Below are the code and all the weights of a small trained network. Each question names an input and a class and asks about switching units off, where a switched-off unit gives its printed mean instead of its output.

import numpy as np


def w(rows, s, z=0):
    codes = np.array(rows[::2]) - 128.0
    scale = np.full(codes.shape[1], s)
    scale[-1] = z or s
    return codes * scale


def f(y):
    return np.maximum(y, 0)


def log_softmax(a):
    a = a - a.max(-1, keepdims=True)
    return a - np.log(np.exp(a).sum(-1, keepdims=True))


def net(x, mask):
    res = np.array(x, float).reshape(1, 5) / 4 @ E
    y = f(res @ A[0][:, :-1].T + A[0][:, -1])
    res = res + np.where(mask, y, B[0][:, -1]) @ B[0][:, :-1]
    return log_softmax(res[-1] @ U[:, :-1].T + U[:, -1])


A, B = {}, {}
E = w([
[75,136,151,130,121,190,85,101,168],'x0',
[55,189,124,110,231,40,3,127,92],'x1',
[79,174,98,112,130,128,149,148,156],'x2',
[200,106,56,69,158,246,79,183,72],'x3',
[72,47,101,226,251,166,145,154,162],'x4',
],0.011)
A[0] = w([
[169,120,80,101,94,215,149,151,104,158],'neuron 1',
[132,133,169,137,56,93,159,112,142,253],'neuron 2',
[104,95,169,227,132,100,192,119,180,229],'neuron 3',
[144,151,92,44,155,147,36,141,60,118],'neuron 4',
[116,77,101,214,253,154,169,151,163,162],'neuron 5',
[93,152,171,146,168,22,71,119,125,172],'neuron 6',
],0.017,0.005)
B[0] = w([
[143,51,164,75,135,214,201,156,108,221],'neuron 1',
[117,156,135,64,7,111,101,101,178,212],'neuron 2',
[124,165,76,197,127,37,253,82,196,228],'neuron 3',
[233,212,77,160,202,100,130,190,89,219],'neuron 4',
[45,14,79,218,92,153,73,154,37,255],'neuron 5',
[91,145,224,147,212,133,76,46,145,252],'neuron 6',
],0.015,0.026)
U = w([
[116,176,169,95,2,125,178,50,210,251],'0',
[116,102,66,228,99,113,216,87,220,52],'1',
[124,221,234,92,145,95,75,45,195,33],'2',
[37,97,143,178,220,82,123,36,143,103],'3',
[176,113,163,12,133,188,198,163,177,223],'4',
[122,52,81,146,70,213,178,141,89,128],'5',
[176,189,110,126,207,127,125,132,126,140],'6',
[113,107,50,166,198,131,13,173,85,77],'7',
],0.009,0.0023)

Each question gives the input, the list of numbers given to net, and the class t.
The units are the neurons (one row each of A and B). Each row of codes is followed by its name. A weight is (code - 128) times the scale printed after its matrix; where a second scale follows, it is the last column's (A, B and U).
mask holds one flag per neuron, in row order. A switched-off neuron (its flag False) gives its mean, the last column of its row in B, instead of its output. The means were averaged over made-up inputs and are rounded, as every weight is.
A unit's drop is (log p(t) with every unit on - log p(t) with that unit switched off) / (log p(t) with every unit on - log p(t) with every unit switched off).
The circuit of an input: a set's keep is (log p(t) with only the set's units on - log p(t) with every unit switched off) / (log p(t) with every unit on - log p(t) with every unit switched off). Starting from all 6 units, units are removed one at a time, each time the one whose removal leaves the highest keep (on an exact tie, the one counted first), for as long as the keep stays at least 0.8.
units of the circuit, in order: the units of the circuit, biggest drop first
unit that matters most: the unit with the biggest drop
k most important neurons: the k neurons with the biggest drops, biggest first
drop when u is switched off: that unit's drop, to one decimal
input [-7,1,-6,2,-5], class 6: unit that matters most => neuron 5
input [8,-4,-1,1,-6], class 4: units of the circuit, in order => [neuron 5; neuron 1]
input [-3,7,-7,1,5], class 7: 3 most important neurons => [neuron 5; neuron 3; neuron 4]
input [2,0,4,-8,-7], class 0: 2 most important neurons => [neuron 2; neuron 4]
input [-8,-4,5,1,-4], class 4: units of the circuit, in order => [neuron 5; neuron 1]
input [6,-2,0,0,2], class 1: units of the circuit, in order => [neuron 6; neuron 1]
input [6,-8,7,0,-4], class 0: 2 most important neurons => [neuron 2; neuron 5]
input [7,0,4,8,-1], class 4: 3 most important neurons => [neuron 1; neuron 5; neuron 6]
input [1,5,-7,2,1], class 7: 2 most important neurons => [neuron 3; neuron 4]
input [-2,1,-2,3,8], class 7: 2 most important neurons => [neuron 1; neuron 5]
input [-2,1,-1,-8,-5], class 2: 3 most important neurons => [neuron 6; neuron 5; neuron 1]
input [0,2,7,4,-4], class 6: 2 most important neurons => [neuron 5; neuron 4]
input [-4,7,1,0,-1], class 2: 2 most important neurons => [neuron 5; neuron 6]
input [4,2,-1,7,3], class 7: unit that matters most => neuron 4
input [4,-4,1,1,-3], class 4: 2 most important neurons => [neuron 5; neuron 3]
input [7,-1,1,-3,6], class 1: 2 most important neurons => [neuron 3; neuron 6]
input [5,5,2,-2,0], class 2: 2 most important neurons => [neuron 5; neuron 3]
input [-6,7,-6,1,-7], class 6: 2 most important neurons => [neuron 4; neuron 5]
input [-6,0,6,-7,5], class 1: drop when neuron 3 is switched off => 9.7
input [-4,3,-6,3,3], class 7: drop when neuron 3 is switched off => 0.0
input [5,7,5,5,-6], class 6: drop when neuron 4 is switched off => 0.8
input [-3,4,-6,-8,-7], class 2: unit that matters most => neuron 6
